Look-ups in named tables: a row name and a column name give one cell, copied from the table.

Resuma:
         Per  Pef  Kugafi  Debigos
Neses    128  200     255      136
Sif      160  182     222      124
Minab    163  145     201      100
Lobit    168  120     210       91
Gere     166   71     179      118
Pesagi   208  113     160      120
Dagelem  136  107     125       71
Fufeba   163   71     132      117
Pez      149   83      76      104
Siriko   156   60      82      154
Tuga     168   50      51      127
Nupape   172   74      12      110
Dip      142   65      38       84
Nof      150   70      39       94

What is the Pef of Nupape in Resuma?
74
What is the Debigos of Minab in Resuma?
100
What is the Kugafi of Fufeba in Resuma?
132
What is the Kugafi of Nupape in Resuma?
12
What is the Per of Neses in Resuma?
128
What is the Kugafi of Dagelem in Resuma?
125
What is the Debigos of Dip in Resuma?
84
What is the Pef of Nof in Resuma?
70
What is the Per of Dagelem in Resuma?
136
What is the Per of Sif in Resuma?
160
What is the Debigos of Nof in Resuma?
94
What is the Debigos of Fufeba in Resuma?
117
What is the Kugafi of Neses in Resuma?
255
What is the Kugafi of Gere in Resuma?
179
What is the Kugafi of Lobit in Resuma?
210
What is the Per of Dip in Resuma?
142

Fet =
	Fili	Nepir	Rumis	Kegem	Nepupo	Sovukep	Pim	Retup
Bolet	0.3	0.2	0.2	0.6	0.3	0.5	0.1	0.4
Doda	0.4	0.4	0.4	0.2	0.3	0.8	0.2	0.2
Rovi	0.4	0.4	0.6	0.5	0.2	0.3	0.8	0.3
Guzenu	0.3	0.5	0.2	0.3	0.3	0.4	0.4	0.5
Miz	0.7	0.9	0.5	0.5	0.3	0.7	0.6	0.6
Zonur	0.5	0.8	0.2	0.3	0.6	0.1	0.5	0.3
Soneta	0.3	0.4	0.3	0.2	0.5	0.1	0.1	0.2
Lif	0.3	0.1	0.4	0.3	0.2	0.6	0.3	0.5
Padumo	0.4	0.3	0.3	0.3	0.3	0.6	0.4	0.8
Vam	0.7	0.9	0.4	0.8	0.3	0.2	0.6	0.4
Donuf	0.4	0.6	0.5	0.1	0.4	0.1	0.5	0.7
Lim	0.4	0.3	0.6	0.0	0.5	0.2	0.6	0.3
Fif	0.5	0.5	0.7	0.2	0.5	0.2	0.7	0.4
Zevo	0.5	0.6	0.3	0.2	0.5	0.6	0.3	0.4

What is the Pim of Lim in Fet? 0.6
What is the Kegem of Bolet in Fet? 0.6
What is the Rumis of Bolet in Fet? 0.2
What is the Kegem of Lim in Fet? 0.0
What is the Nepir of Lif in Fet? 0.1
What is the Sovukep of Soneta in Fet? 0.1
What is the Rumis of Guzenu in Fet? 0.2
What is the Rumis of Lim in Fet? 0.6
What is the Pim of Guzenu in Fet? 0.4
What is the Sovukep of Padumo in Fet? 0.6
What is the Fili of Padumo in Fet? 0.4

Kub:
         Pokig  Sorigef  Bipum   Bif  Dokopi  Sibamo   Bor  Situp  Vafira
Burarav   0.60     0.62   0.60  0.60    0.59    0.64  0.60   0.65    0.58
Ked       0.57     0.75   0.51  0.39    0.74    0.70  0.52   0.72    0.43
Nor       0.33     0.19   0.66  0.70    0.49    0.66  0.42   0.64    0.63
Gaka      0.69     0.52   0.72  0.79    0.57    0.48  0.69   0.51    0.80
Pud       0.65     0.46   0.72  0.82    0.51    0.52  0.64   0.56    0.77

What is the Sorigef of Burarav in Kub? 0.62
What is the Sorigef of Gaka in Kub? 0.52
What is the Vafira of Pud in Kub? 0.77
What is the Bif of Ked in Kub? 0.39
What is the Bor of Nor in Kub? 0.42
What is the Sorigef of Pud in Kub? 0.46
What is the Pokig of Nor in Kub? 0.33
What is the Sibamo of Ked in Kub? 0.70
What is the Situp of Burarav in Kub? 0.65
Row with the largest Sorigef: Ked

Zovi =
,Rir,Nase,Sofun,Zuku,Rogani,Romo,Nek
Fad,63.5,47.3,29.2,-29.0,38.2,12.3,-26.9
Galib,-19.5,-38.0,8.1,-10.7,10.9,24.4,-12.9
Vik,-39.4,-48.7,6.5,10.1,-2.7,22.9,42.4
Zag,-61.3,-66.7,0.8,30.1,-6.1,31.5,75.1
Gome,-77.2,-78.0,-7.7,36.9,-17.2,28.2,77.7
Bezusa,-77.8,-78.5,-4.9,40.9,-15.6,37.7,81.4
Mer,-73.9,-71.7,8.4,45.7,-26.0,41.2,62.0
Vutetu,-79.8,-79.0,-22.0,20.9,-36.4,37.9,79.9
Dekonuk,-76.0,-80.4,-5.6,49.4,-22.9,37.6,79.9
Dite,-76.9,-76.4,-17.0,23.5,-33.8,22.0,78.2
Mubego,-78.0,-80.5,-8.6,33.7,-28.3,27.2,73.6
Pupezum,-78.0,-77.3,-10.4,39.2,-16.1,37.1,79.0
Gir,-80.6,-80.3,-4.3,37.1,-14.7,26.5,78.1

Romo of Zag = 31.5
Zuku of Gir = 37.1
Nek of Gir = 78.1
Sofun of Mer = 8.4
Rir of Bezusa = -77.8
Rir of Dekonuk = -76.0
Rir of Zag = -61.3
Nase of Galib = -38.0
Zuku of Dite = 23.5
Romo of Pupezum = 37.1
Rir of Vik = -39.4
Romo of Dekonuk = 37.6
Romo of Gome = 28.2
Rir of Gir = -80.6
Rogani of Pupezum = -16.1
Which row has the largest Nek? Bezusa

